Below is a small trained network, with its code and all its weights. Each question gives an input and a class and asks what happens when units are switched off, that is, made to give their printed mean instead of their output.

import numpy as np


def w(rows, s, z=0):
    codes = np.array(rows[::2]) - 128.0
    scale = np.full(codes.shape[1], s)
    scale[-1] = z or s
    return codes * scale


def f(y):
    return y / 2 * (1 + np.tanh(0.7978845608 * (y + 0.044715 * y**3)))


def log_softmax(a):
    a = a - a.max(-1, keepdims=True)
    return a - np.log(np.exp(a).sum(-1, keepdims=True))


def net(x, mask):
    res = np.array(x, float).reshape(1, 5) / 4 @ E
    y = f(res @ A[0][:, :-1].T + A[0][:, -1])
    res = res + np.where(mask, y, B[0][:, -1]) @ B[0][:, :-1]
    return log_softmax(res[-1] @ U[:, :-1].T + U[:, -1])


A, B = {}, {}
E = w([
[253,80,96,70,216,157,119,179,90,195,118],'x0',
[203,195,132,149,138,106,108,29,14,95,203],'x1',
[110,110,194,205,219,241,178,60,110,164,78],'x2',
[154,174,190,164,122,138,18,204,89,100,26],'x3',
[86,199,137,167,191,78,92,146,163,254,175],'x4',
],0.0071)
A[0] = w([
[49,164,161,209,70,136,141,80,140,97,113,64],'N1',
[173,225,149,162,123,115,76,76,18,86,151,82],'N2',
[104,111,181,206,195,174,162,83,116,175,97,94],'N3',
[114,181,134,168,180,63,107,152,171,219,165,62],'N4',
[104,120,145,205,162,215,127,68,121,147,93,69],'N5',
[50,78,161,110,119,122,153,188,198,158,57,85],'N6',
[121,119,157,207,173,212,190,98,113,158,119,75],'N7',
[114,166,83,52,64,74,67,191,131,141,197,78],'N8',
[39,158,201,156,83,97,129,108,156,57,146,33],'N9',
[201,73,68,72,210,126,125,155,91,161,115,54],'N10',
[113,195,121,160,158,93,89,137,173,217,162,103],'N11',
[202,93,104,82,186,136,145,174,102,185,120,132],'N12',
[80,71,148,108,128,158,95,199,198,128,61,127],'N13',
[138,181,209,169,114,151,26,179,107,121,28,7],'N14',
[168,65,127,84,71,157,159,126,107,36,99,132],'N15',
[182,168,129,163,141,100,112,53,36,90,196,110],'N16',
[99,58,64,66,147,133,254,44,174,179,229,75],'N17',
[189,76,151,123,187,180,137,128,117,178,120,87],'N18',
[144,138,54,84,69,53,81,190,132,115,184,48],'N19',
[57,155,111,168,73,114,164,47,189,98,145,96],'N20',
[167,51,94,110,77,191,143,95,120,32,81,102],'N21',
],0.006,0.0012)
B[0] = w([
[188,145,120,115,39,181,78,118,172,210,159,189],'N1',
[89,93,157,27,163,78,208,136,162,173,159,216],'N2',
[128,76,53,126,122,127,109,97,113,77,130,202],'N3',
[91,166,90,163,151,184,178,210,58,108,158,200],'N4',
[109,41,44,125,102,123,74,81,134,97,125,188],'N5',
[107,106,142,55,144,118,172,148,130,163,160,203],'N6',
[138,50,58,106,104,103,79,117,109,62,116,195],'N7',
[121,55,64,146,107,122,100,88,124,62,136,198],'N8',
[164,174,148,129,44,172,70,109,152,226,175,186],'N9',
[187,166,167,142,39,201,65,114,174,194,166,193],'N10',
[71,175,95,195,153,197,179,204,49,65,160,196],'N11',
[173,171,174,137,68,175,105,113,151,205,165,191],'N12',
[96,101,165,45,182,84,194,125,156,162,146,197],'N13',
[220,148,135,123,117,38,166,104,57,100,26,210],'N14',
[81,189,100,181,162,187,158,206,69,109,190,182],'N15',
[75,78,150,54,187,114,181,120,185,177,172,217],'N16',
[217,190,176,136,119,21,167,115,67,108,2,254],'N17',
[159,104,117,124,75,143,69,117,143,162,146,180],'N18',
[139,46,50,127,101,126,69,83,149,79,109,195],'N19',
[189,156,151,130,90,148,101,126,125,168,114,194],'N20',
[83,171,130,188,154,177,190,177,60,102,186,187],'N21',
],0.0072,0.008)
U = w([
[123,2,7,141,101,134,37,99,139,64,127,86],'0',
[179,192,190,144,44,208,43,126,176,219,163,110],'1',
[62,206,103,213,173,212,180,211,40,90,179,147],'2',
[200,185,183,132,124,15,152,123,74,108,14,132],'3',
[71,62,192,20,193,99,190,135,198,180,168,108],'4',
[115,153,177,174,181,129,99,115,185,89,121,250],'5',
],0.0079,0.0027)

Each question gives the input, the list of numbers given to net, and the class t.
The units are the neurons (one row each of A and B). Each row of codes is followed by its name. A weight is (code - 128) times the scale printed after its matrix; where a second scale follows, it is the last column's (A, B and U).
mask holds one flag per neuron, in row order. A switched-off neuron (its flag False) gives its mean, the last column of its row in B, instead of its output. The means were averaged over made-up inputs and are rounded, as every weight is.
A unit's drop is (log p(t) with every unit on - log p(t) with that unit switched off) / (log p(t) with every unit on - log p(t) with every unit switched off).
The circuit of an input: a set's keep is (log p(t) with only the set's units on - log p(t) with every unit switched off) / (log p(t) with every unit on - log p(t) with every unit switched off). Starting from the 12 units with the biggest drops (on a tie, the unit counted first), units are removed one at a time, each time the one whose removal leaves the highest keep (on an exact tie, the one counted first), for as long as the keep stays at least 0.8.
units of the circuit, in order: the units of the circuit, biggest drop first
most important unit: the unit with the biggest drop
k most important neurons: the k neurons with the biggest drops, biggest first
drop of u: that unit's drop, to one decimal
input [-1,-6,-3,4,6], class 2: most important unit : N11
input [-2,5,6,2,2], class 0: units of the circuit, in order : (N5; N7)
input [8,7,5,-1,-7], class 1: 3 most important neurons : (N10; N12; N18)
input [8,8,-6,-6,0], class 1: 3 most important neurons : (N10; N12; N13)
input [3,5,-4,-5,-2], class 3: 4 most important neurons : (N17; N13; N6; N5)
input [-3,-6,3,7,3], class 3: 2 most important neurons : (N14; N16)
input [5,-7,0,4,-3], class 4: 3 most important neurons : (N13; N17; N6)
input [5,-7,-2,6,-1], class 4: 3 most important neurons : (N13; N17; N6)
input [3,5,0,4,-3], class 4: units of the circuit, in order : (N2; N16)
input [-5,-2,-3,-5,-8], class 2: 2 most important neurons : (N15; N21)
input [-7,-3,1,2,-7], class 1: 2 most important neurons : (N9; N1)
input [5,3,6,-4,-8], class 2: 3 most important neurons : (N21; N15; N19)
input [-6,8,-5,1,7], class 4: 2 most important neurons : (N2; N16)
input [6,6,4,6,7], class 2: most important unit : N11
input [0,-7,-8,-8,5], class 0: 2 most important neurons : (N19; N8)
input [8,2,7,3,-6], class 1: 2 most important neurons : (N10; N12)
input [7,6,-1,6,2], class 1: 3 most important neurons : (N10; N17; N12)
input [-5,-1,7,-8,6], class 3: drop of N17 : 1.8
input [-4,8,5,7,7], class 4: drop of N19 : 0.0
input [6,-1,-8,7,2], class 0: drop of N8 : 0.6
input [1,-7,6,8,6], class 3: units of the circuit, in order : (N14)
